Below are the code and all the weights of a small trained network. Each question names an input and a class and asks about switching units off, where a switched-off unit gives its printed mean instead of its output.

import numpy as np


def w(rows, s, z=0):
    codes = np.array(rows[::2]) - 128.0
    scale = np.full(codes.shape[1], s)
    scale[-1] = z or s
    return codes * scale


def norm(h):
    return h / np.sqrt((h * h).mean(-1, keepdims=True) + 1e-5)


def f(y):
    return np.maximum(y, 0)


def log_softmax(a):
    a = a - a.max(-1, keepdims=True)
    return a - np.log(np.exp(a).sum(-1, keepdims=True))


def net(x, mask):
    res = np.array(x, float).reshape(1, 5) / 4 @ E
    u = 0
    for l in range(3):
        y = f(norm(res) @ A[l][:, :-1].T + A[l][:, -1])
        res = res + np.where(mask[u : u + 9], y, B[l][:, -1]) @ B[l][:, :-1]
        u += 9
    return log_softmax(norm(res)[-1] @ U[:, :-1].T + U[:, -1])


A, B = {}, {}
E = w([
[161,150,117,74,120],'x0',
[114,88,165,149,136],'x1',
[83,33,64,115,1],'x2',
[112,114,142,136,130],'x3',
[41,126,192,30,119],'x4',
],0.0039)
A[0] = w([
[148,149,254,170,166,193],'0.n0',
[58,97,168,111,112,44],'0.n1',
[157,77,80,169,139,206],'0.n2',
[139,109,103,131,131,59],'0.n3',
[55,165,142,59,131,106],'0.n4',
[181,180,112,63,86,132],'0.n5',
[120,186,173,113,208,2],'0.n6',
[121,171,231,134,186,143],'0.n7',
[165,94,202,125,194,152],'0.n8',
],0.0059,0.00091)
B[0] = w([
[207,211,85,50,51,243],'0.n0',
[178,151,183,206,171,200],'0.n1',
[84,191,248,88,157,214],'0.n2',
[152,130,225,124,129,146],'0.n3',
[126,17,217,251,171,225],'0.n4',
[85,205,252,191,91,185],'0.n5',
[244,99,77,81,74,232],'0.n6',
[211,197,70,133,121,253],'0.n7',
[150,223,20,53,80,205],'0.n8',
],0.0034,0.0036)
A[1] = w([
[167,119,122,77,184,50],'1.n0',
[137,118,91,114,199,1],'1.n1',
[161,147,165,51,62,136],'1.n2',
[27,152,123,252,150,136],'1.n3',
[133,29,97,155,132,97],'1.n4',
[202,50,60,160,170,93],'1.n5',
[124,135,87,172,90,37],'1.n6',
[114,54,242,90,144,157],'1.n7',
[111,87,92,131,117,80],'1.n8',
],0.0042,0.0028)
B[1] = w([
[154,188,55,110,138,144],'1.n0',
[162,160,191,93,122,128],'1.n1',
[113,173,196,170,122,248],'1.n2',
[169,242,171,51,91,210],'1.n3',
[114,217,24,168,113,177],'1.n4',
[171,109,179,200,254,154],'1.n5',
[130,129,152,17,178,143],'1.n6',
[114,196,190,174,185,250],'1.n7',
[154,127,130,202,170,145],'1.n8',
],0.0044,0.0024)
A[2] = w([
[88,115,152,36,189,204],'2.n0',
[209,101,54,210,175,84],'2.n1',
[191,191,152,142,69,248],'2.n2',
[66,198,156,240,119,217],'2.n3',
[98,2,118,93,103,195],'2.n4',
[69,22,105,102,63,179],'2.n5',
[62,112,68,168,22,179],'2.n6',
[141,128,110,151,101,4],'2.n7',
[46,182,94,33,102,119],'2.n8',
],0.006,0.0021)
B[2] = w([
[159,118,205,189,179,141],'2.n0',
[56,77,184,188,151,162],'2.n1',
[59,88,204,87,155,255],'2.n2',
[122,127,171,38,124,219],'2.n3',
[171,178,85,141,205,146],'2.n4',
[254,161,83,169,185,157],'2.n5',
[175,216,100,82,146,174],'2.n6',
[127,140,158,107,168,131],'2.n7',
[173,127,187,160,190,142],'2.n8',
],0.0058,0.0077)
U = w([
[231,188,57,115,153,255],'0',
[115,163,171,100,130,222],'1',
[126,128,150,66,130,234],'2',
[136,109,167,75,113,195],'3',
[78,69,174,173,160,236],'4',
[121,29,60,81,56,1],'5',
[59,102,48,151,69,1],'6',
[103,2,47,123,45,1],'7',
],0.0068,0.0028)

Each question gives the input, the list of numbers given to net, and the class t.
The units are the neurons (one row each of A and B). Each row of codes is followed by its name. A weight is (code - 128) times the scale printed after its matrix; where a second scale follows, it is the last column's (A, B and U).
mask holds one flag per neuron, layer by layer. A switched-off neuron (its flag False) gives its mean, the last column of its row in B, instead of its output. The means were averaged over made-up inputs and are rounded, as every weight is.
A unit's drop is (log p(t) with every unit on - log p(t) with that unit switched off) / (log p(t) with every unit on - log p(t) with every unit switched off).
The circuit of an input: a set's keep is (log p(t) with only the set's units on - log p(t) with every unit switched off) / (log p(t) with every unit on - log p(t) with every unit switched off). Starting from the 12 units with the biggest drops (on a tie, the unit counted first), units are removed one at a time, each time the one whose removal leaves the highest keep (on an exact tie, the one counted first), for as long as the keep stays at least 0.8.
circuit, biggest first: the units of the circuit, biggest drop first
top k neurons: the k neurons with the biggest drops, biggest first
top k neurons in layer l: the k neurons of layer l with the biggest drops, biggest first
drop when u is switched off: that unit's drop, to one decimal
input [3,1,8,-8,4], class 0: top neuron -> 2.n5
input [-6,-3,7,-7,-8], class 4: circuit, biggest first -> 2.n1, 1.n5
input [-5,-5,8,2,7], class 0: top 2 neurons -> 2.n5, 2.n2
input [-6,7,-7,-3,5], class 0: circuit, biggest first -> 0.n7, 0.n0, 0.n8
input [-5,4,6,-4,-1], class 0: circuit, biggest first -> 2.n6, 2.n5
input [-5,4,7,1,7], class 0: circuit, biggest first -> 2.n5, 2.n2, 2.n4
input [-7,-6,7,0,-8], class 4: top 3 neurons in layer 1 -> 1.n5, 1.n8, 1.n2
input [-5,-2,7,7,3], class 0: top 2 neurons in layer 2 -> 2.n5, 2.n2
input [2,-5,-1,2,-7], class 4: top 2 neurons in layer 2 -> 2.n1, 2.n6
input [-2,0,3,1,-8], class 4: drop when 1.n3 is switched off -> -0.1
input [1,-5,2,4,8], class 4: drop when 0.n1 is switched off -> 0.0
input [-7,-3,7,0,-2], class 0: drop when 2.n5 is switched off -> 0.1
input [6,-2,8,0,5], class 0: drop when 2.n5 is switched off -> 0.3
input [6,4,4,-3,-7], class 4: top neuron in layer 0 -> 0.n0
